Here is a tiny trained network, its code and every weight. The questions are about switching its units off for an input and a target symbol, where a switched-off unit gives its printed mean instead of its output.

import numpy as np


def w(rows, s, z=0):
    codes = np.array(rows[::2]) - 128.0
    scale = np.full(codes.shape[1], s)
    scale[-1] = z or s
    return codes * scale


def f(y):
    return np.maximum(y, 0)


def softmax(a):
    e = np.exp(a - a.max(-1, keepdims=True))
    return e / e.sum(-1, keepdims=True)


def log_softmax(a):
    a = a - a.max(-1, keepdims=True)
    return a - np.log(np.exp(a).sum(-1, keepdims=True))


def net(x, mask):
    ids = ['αγζηπψ'.index(c) for c in x.split()]
    T = len(ids)
    res = E[ids] + P[:T]
    q, k, v = (res @ M[0].T for M in (Q, K, V))
    z = softmax(np.where(np.tri(T) > 0, q @ k.T / 2**0.5, -1e9)) @ v
    res = res + np.where(mask[0], z, O[0][:, -1]) @ O[0][:, :-1]
    y = f(res @ A[0][:, :-1].T + A[0][:, -1])
    res = res + np.where(mask[1:13], y, B[0][:, -1]) @ B[0][:, :-1]
    return log_softmax(res[-1] @ U[:, :-1].T + U[:, -1])


Q, K, V, O, A, B = {}, {}, {}, {}, {}, {}
E = w([
[126,111,34,117,169,129,113],'α',
[88,18,104,189,168,154,249],'γ',
[125,2,133,160,113,120,20],'ζ',
[53,70,205,151,54,44,70],'η',
[219,193,120,126,186,103,97],'π',
[163,45,186,77,84,119,166],'ψ',
],0.017)
P = w([
[192,122,109,101,170,64,115],'0',
[103,94,63,166,61,95,66],'1',
[206,129,105,85,116,102,111],'2',
[79,125,81,139,151,245,102],'3',
[86,147,78,151,87,130,124],'4',
[120,123,108,2,96,190,151],'5',
[52,130,112,115,146,187,135],'6',
],0.0097)
Q[0] = w([
[104,254,68,90,138,107,97],'H0',
[96,163,143,197,131,145,130],'H0',
],0.0076)
K[0] = w([
[104,136,145,136,95,217,132],'H0',
[102,2,111,116,120,132,121],'H0',
],0.0086)
V[0] = w([
[76,69,167,15,132,59,229],'H0',
[173,165,166,123,129,74,254],'H0',
],0.0048)
O[0] = w([
[156,183,253,219,82,139,177,114],'H0',
[168,90,36,141,70,135,180,4],'H0',
],0.007,0.0036)
A[0] = w([
[91,151,162,184,73,40,111,77],'N0',
[173,147,178,82,108,79,148,148],'N1',
[126,179,99,150,113,97,154,71],'N2',
[193,175,138,149,110,87,78,48],'N3',
[112,125,125,90,72,93,109,65],'N4',
[158,170,92,109,102,218,154,143],'N5',
[104,197,7,197,150,211,90,215],'N6',
[188,114,117,205,138,93,127,53],'N7',
[83,64,69,131,72,119,130,57],'N8',
[166,156,111,61,160,107,178,169],'N9',
[126,108,71,156,155,163,94,4],'N10',
[154,75,140,129,96,91,134,115],'N11',
],0.011,0.0038)
B[0] = w([
[112,228,80,119,180,58,95,184],'N0',
[140,200,90,195,47,141,133,183],'N1',
[142,78,179,104,213,200,121,131],'N2',
[19,123,192,88,183,253,96,159],'N3',
[134,148,130,132,133,188,100,179],'N4',
[171,174,70,186,90,123,121,148],'N5',
[139,74,245,75,93,49,146,206],'N6',
[124,169,117,44,239,164,151,162],'N7',
[202,184,68,208,94,201,120,255],'N8',
[237,100,63,189,79,97,31,175],'N9',
[171,211,86,143,110,131,133,198],'N10',
[69,156,137,161,101,229,159,241],'N11',
],0.0066,0.0071)
U = w([
[131,71,112,141,79,25,149,120],'α',
[120,146,132,209,166,153,203,137],'γ',
[41,74,236,51,180,218,96,253],'ζ',
[74,192,191,170,80,122,129,67],'η',
[151,212,9,129,124,202,115,117],'π',
[150,140,255,193,25,151,158,137],'ψ',
],0.0066,0.0034)

Each question gives the input, a string of symbols that net reads in full, and the target symbol t.
The units are the heads (2 rows each of Q, K, V and O) and the neurons (one row each of A and B). Each row of codes is followed by its name. A weight is (code - 128) times the scale printed after its matrix; where a second scale follows, it is the last column's (O, A, B and U).
mask holds one flag per unit, heads first, then neurons. A switched-off unit (its flag False) gives its mean, the last column of its rows in O or B, instead of its output. The means were averaged over made-up inputs and are rounded, as every weight is.
A unit's drop is (log p(t) with every unit on - log p(t) with that unit switched off) / (log p(t) with every unit on - log p(t) with every unit switched off).
The circuit of an input: a set's keep is (log p(t) with only the set's units on - log p(t) with every unit switched off) / (log p(t) with every unit on - log p(t) with every unit switched off). Starting from the 12 units with the biggest drops (on a tie, the unit counted first), units are removed one at a time, each time the one whose removal leaves the highest keep (on an exact tie, the one counted first), for as long as the keep stays at least 0.8.
circuit, biggest first: the units of the circuit, biggest drop first
k most important neurons: the k neurons with the biggest drops, biggest first
drop of u: that unit's drop, to one decimal
input ζ ψ ψ η ψ ζ α, target ζ: 3 most important neurons -> [N6, N8, N1]
input ζ ζ ζ γ, target ζ: circuit, biggest first -> [H0, N6]
input η ψ π ζ η ζ, target π: circuit, biggest first -> [H0, N8]
input ψ ψ ψ π, target ψ: circuit, biggest first -> [N6]
input ψ ψ γ γ, target ψ: circuit, biggest first -> [N6, H0]
input π ψ γ, target π: 2 most important neurons -> [N8, N6]
input ψ η ζ ζ α, target α: 2 most important neurons -> [N6, N11]
input π ζ η, target π: 2 most important neurons -> [N0, N6]
input ζ ψ π π α ψ, target π: circuit, biggest first -> [H0, N6, N9]
input η ζ η, target η: 2 most important neurons -> [N0, N1]
input π ζ ζ ψ, target π: 3 most important neurons -> [N6, N5, N8]
input ψ ζ ζ, target ζ: drop of N10 -> 0.1
input ζ ζ π ζ γ η, target π: drop of N8 -> 0.2
input ψ γ ζ ζ π, target ζ: drop of N7 -> 0.0
input π π γ ζ ψ γ, target π: drop of H0 -> 0.7
